Here is a tiny trained network, its code and every weight. The questions are about switching its units off for an input and a class, where a switched-off unit gives its printed mean instead of its output.

import numpy as np


def w(rows, s, z=0):
    codes = np.array(rows[::2]) - 128.0
    scale = np.full(codes.shape[1], s)
    scale[-1] = z or s
    return codes * scale


def norm(h):
    return h / np.sqrt((h * h).mean(-1, keepdims=True) + 1e-5)


def f(y):
    return np.maximum(y, 0)


def log_softmax(a):
    a = a - a.max(-1, keepdims=True)
    return a - np.log(np.exp(a).sum(-1, keepdims=True))


def net(x, mask):
    res = np.array(x, float).reshape(1, 8) / 4 @ E
    u = 0
    for l in range(3):
        y = f(norm(res) @ A[l][:, :-1].T + A[l][:, -1])
        res = res + np.where(mask[u : u + 12], y, B[l][:, -1]) @ B[l][:, :-1]
        u += 12
    return log_softmax(norm(res)[-1] @ U[:, :-1].T + U[:, -1])


A, B = {}, {}
E = w([
[66,123,151,34,226,84,110,185],'x0',
[124,125,119,147,140,123,133,134],'x1',
[134,178,123,185,46,95,2,225],'x2',
[129,130,126,127,129,130,125,125],'x3',
[134,132,144,101,110,136,124,122],'x4',
[126,127,122,141,138,128,127,130],'x5',
[133,134,126,129,135,135,119,121],'x6',
[223,117,20,108,140,189,189,214],'x7',
],0.007)
A[0] = w([
[70,132,129,150,162,49,125,159,105],'L0N0',
[179,158,37,25,140,72,221,69,150],'L0N1',
[42,87,136,97,160,73,124,174,105],'L0N2',
[69,212,99,90,148,127,92,162,38],'L0N3',
[128,167,81,163,153,34,111,145,121],'L0N4',
[75,101,129,48,163,125,72,149,100],'L0N5',
[143,174,79,134,62,61,23,198,153],'L0N6',
[144,191,99,149,58,69,25,228,2],'L0N7',
[82,190,217,210,43,77,65,92,79],'L0N8',
[213,141,2,76,91,48,90,133,44],'L0N9',
[151,249,4,79,193,127,117,232,41],'L0N10',
[203,166,111,79,56,130,184,100,101],'L0N11',
],0.0069,0.0052)
B[0] = w([
[105,168,161,71,81,100,89,112,169],'L0N0',
[128,39,121,176,180,90,92,134,238],'L0N1',
[222,243,147,127,138,114,98,85,192],'L0N2',
[99,197,147,76,64,91,77,153,151],'L0N3',
[174,88,170,55,43,161,76,99,162],'L0N4',
[179,155,70,165,182,48,65,127,188],'L0N5',
[134,191,249,178,131,233,95,166,254],'L0N6',
[70,86,58,20,134,54,255,36,217],'L0N7',
[143,56,126,220,204,166,98,101,231],'L0N8',
[75,203,98,98,89,163,206,115,176],'L0N9',
[113,60,163,122,129,120,214,156,220],'L0N10',
[165,93,102,169,112,84,122,145,179],'L0N11',
],0.0055,0.0066)
A[1] = w([
[117,151,144,76,149,60,90,98,129],'L1N0',
[155,183,124,40,155,81,118,156,69],'L1N1',
[100,107,136,201,205,151,143,125,155],'L1N2',
[96,115,95,76,171,198,86,158,121],'L1N3',
[150,206,126,118,104,169,154,197,98],'L1N4',
[48,171,233,208,87,104,107,171,29],'L1N5',
[106,119,121,173,109,139,186,177,76],'L1N6',
[107,123,171,67,188,111,109,188,160],'L1N7',
[84,82,110,58,153,133,199,12,5],'L1N8',
[138,168,206,132,91,203,191,64,67],'L1N9',
[199,141,132,107,178,159,112,237,153],'L1N10',
[124,133,171,215,128,83,95,2,130],'L1N11',
],0.0091,0.0025)
B[1] = w([
[174,194,148,161,205,188,128,2,188],'L1N0',
[79,41,119,168,107,208,211,110,179],'L1N1',
[153,118,150,64,80,118,59,114,200],'L1N2',
[60,171,201,74,87,63,179,149,146],'L1N3',
[117,145,124,208,32,148,228,151,175],'L1N4',
[204,131,118,113,153,147,59,145,193],'L1N5',
[165,169,152,163,165,185,159,84,167],'L1N6',
[82,176,146,14,158,99,131,193,197],'L1N7',
[125,184,130,156,90,174,71,148,191],'L1N8',
[104,115,59,175,117,142,111,151,184],'L1N9',
[108,67,134,146,5,120,127,190,189],'L1N10',
[65,89,159,118,99,83,206,162,254],'L1N11',
],0.0066,0.0093)
A[2] = w([
[220,167,2,113,56,157,173,61,24],'L2N0',
[173,113,50,110,116,98,222,168,104],'L2N1',
[38,114,112,101,92,80,164,21,50],'L2N2',
[148,150,70,57,171,127,141,183,74],'L2N3',
[167,179,188,142,151,169,118,184,105],'L2N4',
[101,148,154,193,220,5,76,44,154],'L2N5',
[108,174,104,158,128,145,149,172,87],'L2N6',
[166,81,146,190,103,157,98,199,148],'L2N7',
[131,55,117,85,52,103,161,81,122],'L2N8',
[111,171,149,174,67,150,137,86,254],'L2N9',
[206,87,50,87,170,124,238,165,151],'L2N10',
[241,77,39,157,138,149,90,84,64],'L2N11',
],0.0085,0.0034)
B[2] = w([
[140,160,90,125,175,154,131,133,198],'L2N0',
[136,181,151,104,152,111,96,103,224],'L2N1',
[105,114,78,157,123,101,169,154,191],'L2N2',
[100,64,142,247,115,83,84,194,160],'L2N3',
[153,152,131,145,127,95,131,119,167],'L2N4',
[144,163,89,103,102,164,170,145,247],'L2N5',
[152,135,147,142,106,90,151,165,160],'L2N6',
[83,132,123,87,113,167,153,66,239],'L2N7',
[127,149,90,181,171,98,127,142,210],'L2N8',
[141,76,133,143,179,84,82,146,254],'L2N9',
[128,98,125,103,136,123,57,111,244],'L2N10',
[171,155,147,69,90,151,156,117,182],'L2N11',
],0.012,0.0067)
U = w([
[58,61,47,225,150,46,198,106,139],'0',
[83,60,193,191,66,186,58,35,138],'1',
[54,179,95,34,194,109,254,61,106],'2',
[164,249,193,94,156,101,55,122,174],'3',
[217,113,46,51,170,177,108,29,125],'4',
[191,161,76,231,70,216,181,164,15],'5',
[104,26,114,68,198,66,57,192,59],'6',
[85,130,194,74,44,109,206,217,249],'7',
],0.018,0.0014)

Each question gives the input, the list of numbers given to net, and the class t.
The units are the neurons (one row each of A and B). Each row of codes is followed by its name. A weight is (code - 128) times the scale printed after its matrix; where a second scale follows, it is the last column's (A, B and U).
mask holds one flag per neuron, layer by layer. A switched-off neuron (its flag False) gives its mean, the last column of its row in B, instead of its output. The means were averaged over made-up inputs and are rounded, as every weight is.
A unit's drop is (log p(t) with every unit on - log p(t) with that unit switched off) / (log p(t) with every unit on - log p(t) with every unit switched off).
The circuit of an input: a set's keep is (log p(t) with only the set's units on - log p(t) with every unit switched off) / (log p(t) with every unit on - log p(t) with every unit switched off). Starting from the 12 units with the biggest drops (on a tie, the unit counted first), units are removed one at a time, each time the one whose removal leaves the highest keep (on an exact tie, the one counted first), for as long as the keep stays at least 0.8.
circuit, biggest first: the units of the circuit, biggest drop first
unit that matters most: the unit with the biggest drop
top k neurons: the k neurons with the biggest drops, biggest first
top k neurons in layer l: the k neurons of layer l with the biggest drops, biggest first
drop of u: that unit's drop, to one decimal
input [3,2,0,-2,6,8,-5,7], class 6: circuit, biggest first -> L2N10
input [3,2,5,3,6,-3,-8,1], class 7: top 3 neurons -> L0N6; L1N1; L2N1
input [1,0,-3,-6,1,-5,0,7], class 6: top 2 neurons -> L2N3; L1N0
input [2,-5,5,0,2,-3,7,1], class 7: circuit, biggest first -> L0N6; L0N7
input [0,-8,4,-4,8,1,7,-4], class 1: top 2 neurons -> L0N6; L0N8
input [1,-2,1,-2,4,4,1,-5], class 3: top 2 neurons -> L0N7; L1N5
input [0,0,-5,3,-4,-2,-3,5], class 4: top 3 neurons -> L1N11; L1N7; L2N11
input [1,4,8,-8,-8,-2,-8,0], class 3: circuit, biggest first -> L0N6; L1N5
input [-7,-6,3,3,-5,-2,-2,0], class 1: top 4 neurons -> L0N8; L0N6; L2N5; L2N7
input [-5,-7,0,-5,-2,7,7,6], class 4: top 2 neurons -> L0N6; L2N10
input [5,-5,0,3,-6,-6,2,-2], class 2: top 3 neurons -> L0N6; L1N1; L1N0
input [0,-6,0,5,-5,0,5,-3], class 0: top 2 neurons -> L1N11; L0N6
input [8,2,1,-7,3,8,-5,-4], class 3: top 2 neurons -> L0N7; L2N7
input [6,-2,1,-6,-4,8,-1,4], class 7: circuit, biggest first -> L1N10
input [-1,-8,-2,0,1,6,-8,-6], class 0: top 2 neurons -> L1N11; L0N6
input [1,5,8,-1,2,5,7,2], class 7: top 4 neurons -> L0N6; L1N0; L0N7; L0N2
input [-1,1,-1,-1,-4,-2,4,-3], class 0: top 2 neurons -> L1N11; L0N6
input [0,2,3,6,4,1,6,1], class 5: top 2 neurons in layer 1 -> L1N11; L1N9
input [-6,3,-3,4,-7,-6,6,-4], class 0: drop of L2N6 -> 0.0
input [5,2,1,6,7,-7,6,-1], class 3: drop of L1N0 -> 0.2
input [-5,1,-3,7,-5,6,-6,-6], class 0: unit that matters most -> L1N11
input [-7,5,-4,-5,7,4,-3,1], class 4: drop of L2N11 -> 0.3
